Below is a small trained network, with its code and all its weights. Each question gives an input and a class and asks what happens when units are switched off, that is, made to give their printed mean instead of their output.

import numpy as np


def w(rows, s, z=0):
    codes = np.array(rows[::2]) - 128.0
    scale = np.full(codes.shape[1], s)
    scale[-1] = z or s
    return codes * scale


def f(y):
    return np.maximum(y, 0)


def log_softmax(a):
    a = a - a.max(-1, keepdims=True)
    return a - np.log(np.exp(a).sum(-1, keepdims=True))


def net(x, mask):
    res = np.array(x, float).reshape(1, 3) / 4 @ E
    y = f(res @ A[0][:, :-1].T + A[0][:, -1])
    res = res + np.where(mask, y, B[0][:, -1]) @ B[0][:, :-1]
    return log_softmax(res[-1] @ U[:, :-1].T + U[:, -1])


A, B = {}, {}
E = w([
[68,39,254,76,104],'x0',
[75,24,89,210,195],'x1',
[38,175,96,37,206],'x2',
],0.0093)
A[0] = w([
[87,36,84,188,187,69],'n0',
[149,193,133,75,49,179],'n1',
[162,167,34,142,144,22],'n2',
[163,63,149,243,64,55],'n3',
[151,193,40,204,161,59],'n4',
[73,79,214,100,135,41],'n5',
[96,59,233,110,94,238],'n6',
[107,28,75,186,197,59],'n7',
[227,84,163,217,2,39],'n8',
[54,162,129,120,181,60],'n9',
[154,175,35,183,133,126],'n10',
[28,165,91,27,213,12],'n11',
[98,46,108,223,202,100],'n12',
[153,179,39,135,188,127],'n13',
[189,213,166,56,52,2],'n14',
[209,184,167,84,53,60],'n15',
[38,49,206,94,94,5],'n16',
[210,159,55,160,147,163],'n17',
],0.0081,0.0058)
B[0] = w([
[84,234,202,113,105,188],'n0',
[65,181,125,158,118,219],'n1',
[158,75,189,23,75,171],'n2',
[174,181,101,83,207,193],'n3',
[149,82,171,49,60,195],'n4',
[185,97,137,65,63,181],'n5',
[118,71,72,85,66,248],'n6',
[70,248,229,125,121,189],'n7',
[214,128,28,26,255,216],'n8',
[169,165,98,67,216,154],'n9',
[135,75,138,81,68,202],'n10',
[238,111,71,47,219,190],'n11',
[78,230,172,121,108,201],'n12',
[141,64,134,87,74,197],'n13',
[69,216,234,111,131,202],'n14',
[87,200,169,134,131,203],'n15',
[181,82,172,78,62,191],'n16',
[124,63,126,106,79,210],'n17',
],0.0072,0.011)
U = w([
[141,57,156,91,47,83],'0',
[82,215,187,124,134,103],'1',
[181,125,101,91,247,121],'2',
[90,101,93,154,107,251],'3',
[110,91,136,174,176,102],'4',
[109,91,135,196,172,100],'5',
[127,106,136,193,166,102],'6',
],0.014,0.02)

Each question gives the input, the list of numbers given to net, and the class t.
The units are the neurons (one row each of A and B). Each row of codes is followed by its name. A weight is (code - 128) times the scale printed after its matrix; where a second scale follows, it is the last column's (A, B and U).
mask holds one flag per neuron, in row order. A switched-off neuron (its flag False) gives its mean, the last column of its row in B, instead of its output. The means were averaged over made-up inputs and are rounded, as every weight is.
A unit's drop is (log p(t) with every unit on - log p(t) with that unit switched off) / (log p(t) with every unit on - log p(t) with every unit switched off).
The circuit of an input: a set's keep is (log p(t) with only the set's units on - log p(t) with every unit switched off) / (log p(t) with every unit on - log p(t) with every unit switched off). Starting from the 12 units with the biggest drops (on a tie, the unit counted first), units are removed one at a time, each time the one whose removal leaves the highest keep (on an exact tie, the one counted first), for as long as the keep stays at least 0.8.
units of the circuit, in order: the units of the circuit, biggest drop first
unit that matters most: the unit with the biggest drop
k most important neurons: the k neurons with the biggest drops, biggest first
drop of u: that unit's drop, to one decimal
input [6,-7,8], class 2: units of the circuit, in order => (n11)
input [-5,4,5], class 0: units of the circuit, in order => (n13; n4)
input [-5,2,-4], class 0: 3 most important neurons => (n4; n10; n17)
input [-7,-7,2], class 0: 2 most important neurons => (n13; n17)
input [-1,2,1], class 3: 3 most important neurons => (n14; n8; n15)
input [6,-6,-8], class 2: 2 most important neurons => (n8; n3)
input [-5,-7,-6], class 1: 2 most important neurons => (n14; n15)
input [7,-7,-8], class 2: 2 most important neurons => (n8; n3)
input [7,8,-2], class 1: 3 most important neurons => (n7; n12; n0)
input [-1,-1,-3], class 3: 2 most important neurons => (n11; n9)
input [-1,8,6], class 1: 2 most important neurons => (n7; n0)
input [-1,-5,-6], class 2: drop of n8 => 1.1
input [1,-7,-8], class 2: drop of n3 => 0.1
input [-8,4,7], class 0: drop of n13 => 0.2
input [5,-1,8], class 2: unit that matters most => n11
